Below is a small trained network, with its code and all its weights. Each question gives an input and a class and asks what happens when units are switched off, that is, made to give their printed mean instead of their output.

import numpy as np


def w(rows, s, z=0):
    codes = np.array(rows[::2]) - 128.0
    scale = np.full(codes.shape[1], s)
    scale[-1] = z or s
    return codes * scale


def norm(h):
    return h / np.sqrt((h * h).mean(-1, keepdims=True) + 1e-5)


def f(y):
    return np.maximum(y, 0)


def log_softmax(a):
    a = a - a.max(-1, keepdims=True)
    return a - np.log(np.exp(a).sum(-1, keepdims=True))


def net(x, mask):
    res = np.array(x, float).reshape(1, 2) / 4 @ E
    u = 0
    for l in range(4):
        y = f(norm(res) @ A[l][:, :-1].T + A[l][:, -1])
        res = res + np.where(mask[u : u + 9], y, B[l][:, -1]) @ B[l][:, :-1]
        u += 9
    return log_softmax(norm(res)[-1] @ U[:, :-1].T + U[:, -1])


A, B = {}, {}
E = w([
[123,128,64,74,101,61],'x0',
[253,169,185,171,104,150],'x1',
],0.0075)
A[0] = w([
[121,121,74,162,87,135,158],'0.n0',
[188,251,55,84,1,78,75],'0.n1',
[64,109,112,132,210,134,141],'0.n2',
[235,122,106,77,115,113,3],'0.n3',
[63,173,48,71,119,129,109],'0.n4',
[128,127,218,237,89,166,70],'0.n5',
[92,101,137,112,142,106,137],'0.n6',
[125,94,94,82,90,15,109],'0.n7',
[75,98,149,160,170,78,95],'0.n8',
],0.0085,0.0068)
B[0] = w([
[158,108,99,132,153,125,170],'0.n0',
[111,179,87,240,157,22,253],'0.n1',
[86,207,64,120,139,184,232],'0.n2',
[48,254,170,87,157,78,171],'0.n3',
[169,77,64,125,90,124,236],'0.n4',
[185,137,222,123,51,96,212],'0.n5',
[120,118,35,102,147,122,186],'0.n6',
[159,103,246,105,115,114,241],'0.n7',
[59,147,102,133,125,193,173],'0.n8',
],0.0085,0.0065)
A[1] = w([
[156,188,255,89,95,103,4],'1.n0',
[179,70,131,67,96,136,51],'1.n1',
[113,85,104,100,77,213,120],'1.n2',
[140,158,226,137,182,114,7],'1.n3',
[123,55,157,123,88,75,141],'1.n4',
[227,152,187,87,71,185,24],'1.n5',
[99,175,125,119,99,141,144],'1.n6',
[121,184,216,143,127,191,147],'1.n7',
[63,169,150,99,136,112,223],'1.n8',
],0.0094,0.0037)
B[1] = w([
[153,122,2,209,31,220,254],'1.n0',
[95,97,158,21,206,106,150],'1.n1',
[64,152,126,90,205,98,209],'1.n2',
[97,73,86,85,80,218,194],'1.n3',
[180,87,149,74,123,174,183],'1.n4',
[204,185,59,143,126,156,225],'1.n5',
[110,128,144,175,137,74,182],'1.n6',
[150,29,158,99,60,122,234],'1.n7',
[169,103,213,166,154,123,220],'1.n8',
],0.0088,0.0055)
A[2] = w([
[151,123,134,54,42,103,168],'2.n0',
[100,77,56,181,77,127,156],'2.n1',
[100,182,160,203,112,186,20],'2.n2',
[80,90,17,185,104,138,160],'2.n3',
[142,173,178,126,196,235,27],'2.n4',
[194,96,114,219,45,130,142],'2.n5',
[51,138,185,64,95,90,203],'2.n6',
[255,199,125,116,119,121,67],'2.n7',
[224,106,168,152,120,218,4],'2.n8',
],0.0097,0.0039)
B[2] = w([
[161,79,136,160,130,87,189],'2.n0',
[186,165,142,152,160,203,199],'2.n1',
[148,57,143,100,102,162,148],'2.n2',
[130,183,146,152,140,157,218],'2.n3',
[176,101,113,111,86,69,136],'2.n4',
[148,114,82,12,116,180,255],'2.n5',
[127,137,179,153,82,104,174],'2.n6',
[39,103,168,155,162,105,193],'2.n7',
[132,228,105,114,95,119,185],'2.n8',
],0.012,0.0089)
A[3] = w([
[125,126,201,203,64,157,32],'3.n0',
[152,254,139,209,126,11,42],'3.n1',
[115,90,56,82,125,82,67],'3.n2',
[102,102,225,169,109,125,3],'3.n3',
[134,72,186,108,98,53,226],'3.n4',
[146,49,86,130,92,87,138],'3.n5',
[217,72,146,204,97,124,80],'3.n6',
[94,129,205,209,232,99,14],'3.n7',
[94,78,103,74,134,93,43],'3.n8',
],0.0093,0.0052)
B[3] = w([
[98,68,163,133,119,182,141],'3.n0',
[157,210,219,170,65,54,254],'3.n1',
[149,85,186,74,104,98,169],'3.n2',
[85,23,217,178,115,136,139],'3.n3',
[98,192,106,172,103,148,250],'3.n4',
[121,154,106,171,195,202,189],'3.n5',
[203,100,65,157,244,108,178],'3.n6',
[212,137,91,152,115,57,166],'3.n7',
[97,101,156,70,93,69,162],'3.n8',
],0.011,0.006)
U = w([
[186,220,213,221,61,12,98],'0',
[20,218,76,180,217,207,107],'1',
[51,56,172,43,126,48,168],'2',
[232,115,104,141,55,237,254],'3',
[60,42,252,197,63,176,37],'4',
[239,39,63,159,223,34,62],'5',
],0.016,0.005)

Each question gives the input, the list of numbers given to net, and the class t.
The units are the neurons (one row each of A and B). Each row of codes is followed by its name. A weight is (code - 128) times the scale printed after its matrix; where a second scale follows, it is the last column's (A, B and U).
mask holds one flag per neuron, layer by layer. A switched-off neuron (its flag False) gives its mean, the last column of its row in B, instead of its output. The means were averaged over made-up inputs and are rounded, as every weight is.
A unit's drop is (log p(t) with every unit on - log p(t) with that unit switched off) / (log p(t) with every unit on - log p(t) with every unit switched off).
unit that matters most: the unit with the biggest drop
k most important neurons: the k neurons with the biggest drops, biggest first
k most important neurons of layer l: the k neurons of layer l with the biggest drops, biggest first
drop when u is switched off: that unit's drop, to one decimal
input [7,-5], class 5: 3 most important neurons of layer 2 -> 2.n0; 2.n7; 2.n8
input [1,-3], class 1: unit that matters most -> 0.n2
input [1,-4], class 1: 2 most important neurons -> 0.n2; 0.n4
input [8,-6], class 2: 3 most important neurons -> 0.n1; 1.n1; 1.n0
input [7,-7], class 2: 2 most important neurons -> 0.n1; 1.n0
input [-6,-3], class 4: 3 most important neurons -> 1.n0; 0.n7; 0.n1
input [7,0], class 5: 2 most important neurons -> 0.n4; 0.n7
input [2,-3], class 2: 4 most important neurons -> 0.n1; 0.n7; 1.n0; 0.n4
input [8,-7], class 2: 4 most important neurons -> 0.n1; 1.n0; 0.n7; 0.n4
input [-1,-1], class 1: 2 most important neurons of layer 0 -> 0.n7; 0.n2
input [3,-5], class 2: 2 most important neurons -> 0.n1; 0.n7
input [-8,-6], class 4: 2 most important neurons -> 0.n4; 1.n0
input [8,0], class 5: 4 most important neurons -> 0.n4; 0.n7; 1.n4; 0.n2
input [-3,-2], class 4: unit that matters most -> 0.n4
input [-5,-4], class 1: 2 most important neurons of layer 1 -> 1.n7; 1.n2
input [4,-8], class 2: 3 most important neurons of layer 0 -> 0.n1; 0.n7; 0.n4
input [6,-4], class 5: 2 most important neurons of layer 2 -> 2.n0; 2.n5
input [2,-4], class 2: 3 most important neurons of layer 1 -> 1.n0; 1.n2; 1.n1
input [-8,-4], class 4: drop when 1.n0 is switched off -> 0.1
input [3,-6], class 2: drop when 0.n7 is switched off -> 2.2
